Each row is followed by its class; each block has classes of its own.
[  6  -9 -21  -7  -6   4  -6   2  -4   4 -62   1  -7  -2  14  -9   0   2
  -6 -22 -12  -5  12  -6   0  10   8  -2   7   1  -3   2   1  -2  -6   2
   5]  D
[  0   6  41 -11 -26   1  -4 -16   2   8 -17 -27   6 -21   1  -1   8   9
  37 -13 -36  -8 -11   4   3  -1 -29  14  22 -11  -2  14  -3 -14   9  28
  32]  G
[  8  -2   9  -6   3   0  10  -2  -2   6 -75  -3  -9  -3   8  -1 -13  15
  -8  -9  -1   3  -9   2  -5 -15  21  -3  11   1   5  13  10 -11   6  -6
 -20]  D
[  11    1   35  -19   -4    4   -5  -10    0   -5 -113  -18   -9   -8
    6    1   -7   -7    1   -1  -21    6   16  -11   -2    2   27   -8
   21    1   -9   -2    3   -8    4    8   15]  A
[  0  -1   7   3   0   6  -2   0  14  20 -72   1 -11  -9   9  -1  -6  -7
  38   1   2   7  10  -6  -1  -3  17  -2   5  10   2  -7 -21  -5  -4   2
  -9]  A
[  0   6  26 -18  -3  -1 -39   2   2  -2 -59  -4  -5  -5  15  -5   1 -15
   3 -23  -2  -3   7  -2  -9   3  14   7   8  10   2  -6   7  -2   1   6
   6]  A
[ 10  -2  -7  -3   8  -1   3   0   1  14 -23   8  -3  -5  21 -18  -3  -3
 -52 -14  13   4   5  -6  -1  -8  19  -5  -3   4   5   2   9  -2 -21   0
  -3]  D
[  7  -8 -18 -10  -1  -5   1   4   0  -6 -71  11  -8  -4   3  -6  -7  10
   3  -5  -5   4  -1  21   1  12  24  -6  -3  -4  -6  -5   3   7   7   4
  -6]  D
[ 14 -25 -12  -1  10  -1  -2  13   7   0 -87   6 -17 -21  28 -22  -3  -9
 -51 -16  17  -2  49 -10  -6  25  55 -16  25  17   7 -15  10  10 -21 -16
  -2]  D
[  6   9  26 -12   3  -2  -4   3   0   0  41  -8 -14  -4   1 -10   5  -7
  13   1  -3   1   3   4  -2 -12 -19   4   5  -5  -1   9   5  -6   1  10
  10]  G
[  19  -15   26  -11   -3    2   -4    5    6  -14 -113   -5  -18  -10
   16    4  -11  -31  -24   -9   -8    2   28   12   -3   36   58  -16
   20    4    1  -23    5   -5    3   -1   19]  A
[  5   0  35  -1 -11  -1  -3  -4  -3  17 -34 -15  10  -3   9   0   5   0
  33   1 -15   1   4  -8  -2   6  -9   4   1  -9  -1   1 -12  -5   3  20
  29]  G
[ 11 -11   2   1  -2   3   3  -1  -4   8 -15   0  12  -9   8  -5   4  -2
  -7 -10   4   1  13 -21   3  -2  14  -6   1 -21  -2  -1  -2  -3 -18  -4
  29]  D
[ 11   2  31 -15  -4   2   0 -12   2  -2 -46  -9   0  -1   3  -1   3  -2
  -6  -7 -11  -6  -9   2  -5 -10   6   1  23  -8  -3   2   6  -4  -3  10
   5]  A
[ -2   1  22  -6  -3   6   0  -4   1   8 -55  -9 -10  -9  15  -2   3  -6
  10  -5  -8  -8  16  -3  -2   0  13  -2  -2   0   1  -6  -4 -10   0  16
  26]  G
[  4  -6  16   2  -4 -15   4  -7  -1  11  -3  -6   6   6 -17   5   5  -1
  15  -4 -11  -8  -8   5  -5   2  -6  -6  -3  -9  -6  -7   0  -1 -11   9
  -3]  A
[ 10   4   6  -3   8   1   3  -1   0  -4 -17   0   6   3  -4  -7  -2  -6
 -15 -12  -1   7 -15   4   1   4   9 -14  17  -3  -8  -7   3  -3   7   0
  13]  A
[ 13   1  17  -3  -3   1  -6   3   3   0 -27 -17   5 -10  25  -6   4   1
  12   9  -2   5  17  13 -10   4  18  -4   4  -2  -4 -10   9  -4  10  18
  29]  G
[ 11   0  35 -11  -8   0 -10   1   7   6 -85 -11   1  -3  17  -7  -4   4
 -11  -5 -10  -2  14  -6   1  10  17  -3   7   0   6   0  11 -14   4  24
  30]  G

A new block, with new classes.
[  8  -5  -1   3  -2   7 -10   0   6   1   2  -1  -8   0  -1   4   7   1
  -2  -2   2  -3   1   6  -2   3  -2  -4  -7 -10  -2   2   1   4  10  -2
  -9]  H
[ 12   1  -6   2  15  16 -15   1   3  -2   5  -3   5   7  -8   3  17   2
   1   0   7  -3  -2   0 -11   3   5  -2 -18   5   0   3   4  -5   5  -5
   7]  H
[  0   0  -1  -2   4   8   1   2   4  11   2  -4   4  -2  -2  -5  14   2
   2   6   6  -1   2  11  -3   3   6  -3   2  -2   2   0  -2   5   1   1
 -24]  H
[ -6  -3  -3   1  -6  -7   6  -2   7  -1 -10   1 -17  -2  -1  -2   3  -2
   3  -2  -2  -1   6   3   3   2   0   2   2  -2   2  -8  -1   0  -7  -1
  -5]  U
[-4 -2  3 -2  6  0  1  0  0  3 -6 -2 10 -1  0 -1 -7  2 -1 -1  3  3 -3  0
  1 -1 -2  1  2  4  1 -2  1  4 -2 -3  7]  Y
[  3  -1  -6  -1   2   3   1   1   1  -1   5   1   0   0   0   0  10   3
  11  -1   4   1   2   4  -2   1   3   0   3   5  -1   3  -2   1   5  10
 -14]  H
[  2   1   3   1  -2   2  -4   3   2   4  -9   5 -11   0  -3  11  -7   2
  -2   2   9   2   1  -5   1  -3   1   5  -2  -8  -3  -2   2   0  11  -5
   9]  U
[ -2  -2   1  -1  -9  -2   8  -2   6   3 -12   3 -13  -1  -1  -9   3   0
   5   1  -5  -1  -1   7   8   0   4   2   0  10   2  -4  -4  -2 -17  -1
   1]  U
[-1 -2 -1 -3  0 -5  7 -2  2  6 -3  3 -7  1 -2 -7  1 -1  3 -2 -2  0  0  4
  3  3  2 -3  1  6  2 -1  1  3 -7  2  0]  U
[  1   2   6  -8  27   8   3   0  -3  18 -24  -2  34  -6 -10   6 -32  14
  -3  10  19   0  -7   3   1  -7   8   8  -8   0   8  -9   0   7  31 -12
  23]  Y
[ -4  -3  -1   0  -8  -2   9   2   2  -5  -1   0 -14   0   5  -4  11  -5
   4   0  -5   0   0   5   7   0  -1   3   2  13   2  -1  -1  -6 -11  10
  -4]  Y
[  4  -2   3  -3   3   0   0   1   7  -2  -9   3 -11   1  -5   1  -2   2
   0   3   1   0   1   1   1  -8   0  10  -7  -2  -5  -1  -1   1   8  -3
   2]  Y
[10  2 -7 -1  6 12 -1 -4  0 -5  0 -3  7 20 -6  0 11  1  2  1  9  3  3  6
 -8 -1  1 -2 -3 14 -1  1 -1  0 13  7 -7]  H
[ -3  -3  -1   4 -18  -7   5  -2   6  -5   5   8 -27   0   3  -8  21  -8
   4  -2 -16   0   3   2   5   5  -1  -2   1   4  -2   3   0  -5 -22   4
 -11]  Y
[ -2  -2   3  -4   0   1   4   0   1   8 -13   1   4  -4  -6  -1   1   2
   0   3   5   2   0   8  21  -1   4   2   1   2   1  -8   0   3   5   2
  -7]  U
[ -7  -3   0  -1  -6  -1   9  -2   0   6  -6  -4   0  -2  -3  -4   1   0
   2  -2   0  -1  -2   6   5   2   3   2   3   4   1  -3  -2   1 -10  -2
   0]  U
[  3  -2   2  -2  -9  -2   1   5   8   1 -13   3 -23  -2  -3   4   1  -2
   1   1   0   0  -1  -1   8  -7  -2   0 -13  -1  -2   0   1  -4   0 -11
  15]  U
[ -4  -2  -1  -3  -5  -5   5   0   0   3 -17   0  -1   0  -3  -1  -8   1
   1   0  -1   3  -2  -3   6  -2   1   3  -5   6   1  -3   0  -4  -5  -7
  21]  U
[ 2  3 -5 -2  5  5 -1 -3 -3  0  6 -6 16 -3 -3 -4  6  0 -7  0 -3 -1 -3  3
 -3  4  1 -4  5  0  1  3  0  1 -3  3 -3]  H
[-2 -1  0 -1  1 -5  6  0 -1 -1  1  0 -3  1  0  1  1  0 -1  5 -1  0  6  4
  3  2  0  6  2  7  2 -9 -1 -1  3  4 -2]  U
[ -1  -1   3  -5   2   3   7  -1   5   0  -5   3  -8   0  -3  -3   3  -2
   3   4  -1  -1   3   7   4  -2   4  -1   5  -2   1   0  -2   5   3   5
 -18]  Y
[  1  -3  -1  -1   0   2   3   0  -3  -2   6  -5   3   0  -3  -3   9  -1
   1   3   0  -2   0   5   1   1   0  -2   3  10   2   2  -2  -5  -6   8
 -12]  U
[  3   7   2   1  12  11 -10  -5   0  12   2  -5  16  -2  -2  -2  -7   5
   1  -5   8  -3  -6   0  -7   0   4  -1  -2 -12   3   7   0   5  10  -7
  -1]  H
[ -3  -7  -2  -1 -10  -1   4   3   7  -6  -2   2 -24   1   0   1  16  -5
   2   2  -1   1   7   5   4  -3   0  -2   2   9   2   0  -3  -7 -10   3
  -6]  U
[ 2  2  0 -4  3  3 -2 -1 -1  1  1 -4  3 -4  3  0  7  0  0  2  3 -1  1  0
 -3  4  3 -2 -4  3  1  0 -1  2  2  1 -3]  H
[ 4  0  1 -2  4  5  5 -2  2  2 -2  1  3 -4 -4 -1  2  1  2 -1  1 -4  1  1
 -1  0  2 -1  0  3  1 -1 -1  2  4  1 -6]  U
[ 6 -2  2  1  4  8 -4  3 -3 -4  2 -3  8 -3 -3 -2  6  1  0  1  6 -1 -1  1
 -3  2  4 -1  1  6 -1  4 -4  0  3 10 -9]  H
[  0   3   1  -2  -5  -4   6   2   3  -1  -5   3 -16   0   0   3   2   0
  -1   0  -2   1   5   2   4   1   0   0   5  -2  -2   1  -8   1   1   1
  -8]  U
[ -3  -3  -4   6 -22  -9   8   3  10  -1  -3   4 -32   2   2  -3  11  -7
   3  -1 -10  -1  -1   0   6   3  -6   0  -4   0   6   2   4  -8 -24  -6
  -5]  U
